Here is a tiny trained network, its code and every weight. The questions are about switching its units off for an input and a target symbol, where a switched-off unit gives its printed mean instead of its output.

import numpy as np


def w(rows, s, z=0):
    codes = np.array(rows[::2]) - 128.0
    scale = np.full(codes.shape[1], s)
    scale[-1] = z or s
    return codes * scale


def norm(h):
    return h / np.sqrt((h * h).mean(-1, keepdims=True) + 1e-5)


def f(y):
    return y / 2 * (1 + np.tanh(0.7978845608 * (y + 0.044715 * y**3)))


def softmax(a):
    e = np.exp(a - a.max(-1, keepdims=True))
    return e / e.sum(-1, keepdims=True)


def log_softmax(a):
    a = a - a.max(-1, keepdims=True)
    return a - np.log(np.exp(a).sum(-1, keepdims=True))


def net(x, mask):
    ids = ['βγεηθμξπτφψω'.index(c) for c in x.split()]
    T = len(ids)
    res = E[ids] + P[:T]
    q, k, v = (norm(res) @ M[0].T for M in (Q, K, V))
    z = softmax(np.where(np.tri(T) > 0, q @ k.T / 2**0.5, -1e9)) @ v
    res = res + np.where(mask[0], z, O[0][:, -1]) @ O[0][:, :-1]
    y = f(norm(res) @ A[0][:, :-1].T + A[0][:, -1])
    res = res + np.where(mask[1:9], y, B[0][:, -1]) @ B[0][:, :-1]
    return log_softmax(norm(res)[-1] @ U[:, :-1].T + U[:, -1])


Q, K, V, O, A, B = {}, {}, {}, {}, {}, {}
E = w([
[9,125,39,154,138,161],'β',
[108,169,136,127,90,145],'γ',
[70,216,107,155,122,173],'ε',
[102,118,85,146,124,207],'η',
[121,154,227,163,34,179],'θ',
[116,153,94,118,78,166],'μ',
[78,195,202,162,79,110],'ξ',
[133,79,158,140,57,209],'π',
[100,154,162,130,40,103],'τ',
[100,158,64,124,91,193],'φ',
[102,49,109,149,40,121],'ψ',
[125,203,190,153,38,148],'ω',
],0.012)
P = w([
[174,153,53,92,228,99],'0',
[127,216,242,122,110,180],'1',
[105,201,201,133,115,196],'2',
[88,184,174,150,98,180],'3',
[114,125,176,144,79,192],'4',
[107,112,137,152,77,186],'5',
[108,83,184,149,51,172],'6',
[106,64,135,158,56,152],'7',
[96,56,174,156,21,159],'8',
[92,42,140,176,40,166],'9',
[118,28,158,165,9,167],'10',
[106,16,163,167,22,177],'11',
[98,17,163,180,11,149],'12',
[93,1,163,182,7,163],'13',
],0.0095)
Q[0] = w([
[121,148,113,100,18,136],'head 0',
[4,200,134,174,2,238],'head 0',
],0.0068)
K[0] = w([
[130,150,95,122,210,135],'head 0',
[255,180,64,49,253,61],'head 0',
],0.0078)
V[0] = w([
[195,81,44,19,72,64],'head 0',
[97,238,125,97,112,6],'head 0',
],0.012)
O[0] = w([
[188,155,97,57,73,126,254],'head 0',
[237,120,108,249,166,92,180],'head 0',
],0.016,0.0094)
A[0] = w([
[114,154,105,24,48,138,252],'neuron 0',
[116,65,202,185,247,63,108],'neuron 1',
[75,130,156,114,108,187,167],'neuron 2',
[92,141,213,183,66,223,142],'neuron 3',
[105,74,165,125,215,131,125],'neuron 4',
[214,118,122,171,104,143,215],'neuron 5',
[210,131,106,180,157,144,160],'neuron 6',
[128,147,129,162,21,151,101],'neuron 7',
],0.013,0.0033)
B[0] = w([
[135,146,134,191,109,148,253],'neuron 0',
[141,145,131,66,125,250,166],'neuron 1',
[155,106,77,130,87,75,164],'neuron 2',
[112,130,53,126,167,121,186],'neuron 3',
[177,137,72,83,136,160,131],'neuron 4',
[60,187,146,105,117,122,229],'neuron 5',
[58,139,139,109,104,89,202],'neuron 6',
[122,110,54,133,202,136,204],'neuron 7',
],0.015,0.014)
U = w([
[58,75,194,48,93,93,146],'β',
[65,168,166,125,153,171,1],'γ',
[95,144,188,174,117,128,50],'ε',
[163,78,195,189,155,136,154],'η',
[98,2,107,215,39,106,110],'θ',
[109,104,67,89,216,41,111],'μ',
[245,130,112,93,80,156,64],'ξ',
[131,222,113,93,163,121,254],'π',
[175,72,143,84,201,185,146],'τ',
[119,120,94,175,109,130,147],'φ',
[208,106,147,146,144,32,150],'ψ',
[70,148,161,125,120,28,65],'ω',
],0.0084,0.0058)

Each question gives the input, a string of symbols that net reads in full, and the target symbol t.
The units are the heads (2 rows each of Q, K, V and O) and the neurons (one row each of A and B). Each row of codes is followed by its name. A weight is (code - 128) times the scale printed after its matrix; where a second scale follows, it is the last column's (O, A, B and U).
mask holds one flag per unit, heads first, then neurons. A switched-off unit (its flag False) gives its mean, the last column of its rows in O or B, instead of its output. The means were averaged over made-up inputs and are rounded, as every weight is.
A unit's drop is (log p(t) with every unit on - log p(t) with that unit switched off) / (log p(t) with every unit on - log p(t) with every unit switched off).
The circuit of an input: a set's keep is (log p(t) with only the set's units on - log p(t) with every unit switched off) / (log p(t) with every unit on - log p(t) with every unit switched off). Starting from all 9 units, units are removed one at a time, each time the one whose removal leaves the highest keep (on an exact tie, the one counted first), for as long as the keep stays at least 0.8.
circuit, biggest first: the units of the circuit, biggest drop first
top k neurons: the k neurons with the biggest drops, biggest first
drop of u: that unit's drop, to one decimal
input ψ ψ μ ψ τ ψ π η ψ θ, target ξ: top neuron : (neuron 6)
input ψ π γ β π γ β θ, target ξ: top 2 neurons : (neuron 6; neuron 5)
input β η ψ ψ π γ τ β β ξ ψ ψ η, target μ: circuit, biggest first : (head 0; neuron 0; neuron 3)
input β π φ μ, target μ: circuit, biggest first : (head 0; neuron 7; neuron 3)
input ψ φ π γ, target ξ: circuit, biggest first : (head 0; neuron 5; neuron 6)
input η η π ψ ψ ψ τ β η, target θ: top 2 neurons : (neuron 5; neuron 2)
input η ψ ψ η γ π φ ψ ψ β θ β γ, target θ: circuit, biggest first : (head 0; neuron 5; neuron 0; neuron 2)
input μ β π τ θ ε β ω μ ψ β η β π, target π: circuit, biggest first : (neuron 5; head 0)
input β φ ψ ω τ, target μ: circuit, biggest first : (head 0; neuron 7; neuron 3)
input θ β ψ π β γ β, target τ: circuit, biggest first : (head 0; neuron 1; neuron 5; neuron 4)
input β ψ ψ η γ γ, target μ: circuit, biggest first : (head 0; neuron 7; neuron 0)
input ψ τ β β β τ τ β ψ ω π, target ξ: circuit, biggest first : (head 0; neuron 6)
input ψ β η ω θ ψ, target ξ: top 3 neurons : (neuron 6; neuron 5; neuron 3)
input π ψ τ φ ω θ β ψ τ ξ ξ π ψ ε, target β: circuit, biggest first : (head 0)
input η ξ ψ γ β π τ τ τ φ β μ, target θ: top 4 neurons : (neuron 5; neuron 0; neuron 2; neuron 1)
input θ ω γ ξ γ π, target τ: drop of neuron 1 : 0.4
input ψ φ ε ψ π ε π ε ψ θ ψ ε, target ξ: drop of neuron 6 : 0.2
input π β μ ψ γ, target β: drop of head 0 : 1.1
